Below is a small trained network, with its code and all its weights. Each question gives an input and a class and asks what happens when units are switched off, that is, made to give their printed mean instead of their output.

import numpy as np


def w(rows, s, z=0):
    codes = np.array(rows[::2]) - 128.0
    scale = np.full(codes.shape[1], s)
    scale[-1] = z or s
    return codes * scale


def f(y):
    return y / 2 * (1 + np.tanh(0.7978845608 * (y + 0.044715 * y**3)))


def log_softmax(a):
    a = a - a.max(-1, keepdims=True)
    return a - np.log(np.exp(a).sum(-1, keepdims=True))


def net(x, mask):
    res = np.array(x, float).reshape(1, 5) / 4 @ E
    y = f(res @ A[0][:, :-1].T + A[0][:, -1])
    res = res + np.where(mask, y, B[0][:, -1]) @ B[0][:, :-1]
    return log_softmax(res[-1] @ U[:, :-1].T + U[:, -1])


A, B = {}, {}
E = w([
[214,186,240,99,178,100,182,72,189,105],'x0',
[133,189,53,114,182,135,114,150,146,72],'x1',
[144,124,97,5,148,255,222,227,137,218],'x2',
[128,113,140,116,134,120,137,150,108,105],'x3',
[68,191,196,226,163,44,151,208,107,234],'x4',
],0.0074)
A[0] = w([
[72,161,85,186,197,105,154,207,134,193,202],'neuron 0',
[162,47,155,137,105,104,163,73,217,53,129],'neuron 1',
[50,60,63,181,98,49,8,92,65,79,198],'neuron 2',
[173,158,163,168,139,43,189,84,130,151,159],'neuron 3',
[188,96,182,78,142,143,75,36,106,49,227],'neuron 4',
[139,175,165,189,132,66,110,168,136,141,164],'neuron 5',
[69,197,167,177,144,114,140,198,154,172,237],'neuron 6',
[140,157,207,100,202,46,100,77,109,123,122],'neuron 7',
[168,171,122,127,136,147,110,144,130,57,173],'neuron 8',
[47,133,177,162,156,145,160,209,85,196,152],'neuron 9',
[199,162,183,135,97,130,135,32,182,57,125],'neuron 10',
[211,150,187,51,183,138,245,119,189,140,128],'neuron 11',
[181,45,61,59,70,208,98,127,159,108,253],'neuron 12',
[111,138,68,98,94,192,130,197,1,231,169],'neuron 13',
[114,214,95,116,128,186,105,134,148,130,178],'neuron 14',
],0.0076,0.0037)
B[0] = w([
[125,125,166,200,173,166,186,79,85,147,201],'neuron 0',
[87,163,71,146,98,103,170,127,166,122,186],'neuron 1',
[37,67,200,117,210,194,111,141,227,199,240],'neuron 2',
[169,167,137,110,129,132,65,87,72,103,175],'neuron 3',
[25,213,23,205,78,141,81,212,153,144,222],'neuron 4',
[171,153,150,79,193,92,59,100,24,144,178],'neuron 5',
[94,138,178,167,181,133,104,130,22,102,200],'neuron 6',
[182,177,139,127,120,94,86,110,88,79,175],'neuron 7',
[133,126,152,146,92,150,128,126,172,123,158],'neuron 8',
[128,180,122,212,126,169,153,107,94,135,199],'neuron 9',
[90,254,82,181,93,138,146,135,100,66,203],'neuron 10',
[67,82,219,102,169,215,97,182,190,164,210],'neuron 11',
[122,70,85,86,50,92,149,135,158,144,246],'neuron 12',
[136,152,87,153,50,80,228,113,95,83,222],'neuron 13',
[103,61,138,139,113,111,145,58,109,102,157],'neuron 14',
],0.0073,0.012)
U = w([
[54,82,155,134,99,205,68,183,252,186,191],'0',
[90,232,95,226,61,137,177,145,66,106,165],'1',
[94,78,252,158,208,183,106,135,81,202,173],'2',
[253,196,158,115,139,73,7,110,22,100,1],'3',
[177,24,54,96,35,84,188,140,92,103,76],'4',
],0.0059,0.0015)

Each question gives the input, the list of numbers given to net, and the class t.
The units are the neurons (one row each of A and B). Each row of codes is followed by its name. A weight is (code - 128) times the scale printed after its matrix; where a second scale follows, it is the last column's (A, B and U).
mask holds one flag per neuron, in row order. A switched-off neuron (its flag False) gives its mean, the last column of its row in B, instead of its output. The means were averaged over made-up inputs and are rounded, as every weight is.
A unit's drop is (log p(t) with every unit on - log p(t) with that unit switched off) / (log p(t) with every unit on - log p(t) with every unit switched off).
The circuit of an input: a set's keep is (log p(t) with only the set's units on - log p(t) with every unit switched off) / (log p(t) with every unit on - log p(t) with every unit switched off). Starting from the 12 units with the biggest drops (on a tie, the unit counted first), units are removed one at a time, each time the one whose removal leaves the highest keep (on an exact tie, the one counted first), for as long as the keep stays at least 0.8.
units of the circuit, in order: the units of the circuit, biggest drop first
unit that matters most: the unit with the biggest drop
top k neurons: the k neurons with the biggest drops, biggest first
drop when u is switched off: that unit's drop, to one decimal
input [-5,5,0,-7,4], class 2: top 2 neurons -> (neuron 4; neuron 10)
input [6,-8,2,2,-1], class 0: units of the circuit, in order -> (neuron 11; neuron 6)
input [-6,-1,1,7,-1], class 4: top 2 neurons -> (neuron 13; neuron 11)
input [1,-2,1,-5,2], class 2: units of the circuit, in order -> (neuron 4)
input [1,3,8,-5,4], class 2: units of the circuit, in order -> (neuron 4; neuron 0)
input [0,3,-5,5,7], class 2: top 2 neurons -> (neuron 2; neuron 0)
input [6,4,1,-6,5], class 2: top 3 neurons -> (neuron 11; neuron 13; neuron 0)
input [6,-5,-1,3,-8], class 1: top 4 neurons -> (neuron 10; neuron 2; neuron 4; neuron 1)
input [0,-7,-7,-3,-6], class 0: top 2 neurons -> (neuron 2; neuron 13)
input [-1,8,7,6,-8], class 4: top 4 neurons -> (neuron 2; neuron 12; neuron 13; neuron 14)
input [8,4,0,0,6], class 3: top 3 neurons -> (neuron 2; neuron 7; neuron 3)
input [-7,7,0,-3,7], class 2: top 3 neurons -> (neuron 2; neuron 4; neuron 10)
input [1,3,-7,5,6], class 3: top 2 neurons -> (neuron 7; neuron 5)
input [-8,-7,-2,-6,-5], class 0: units of the circuit, in order -> (neuron 2)
input [0,3,4,8,-8], class 4: top 2 neurons -> (neuron 2; neuron 12)
input [0,-3,-1,8,2], class 2: top 3 neurons -> (neuron 10; neuron 13; neuron 4)
input [-3,6,1,1,-1], class 4: drop when neuron 2 is switched off -> 0.1
input [4,-1,-8,4,3], class 3: drop when neuron 5 is switched off -> 0.1
input [-8,7,-1,-2,-1], class 0: drop when neuron 2 is switched off -> 1.0
input [4,0,2,4,6], class 2: unit that matters most -> neuron 11
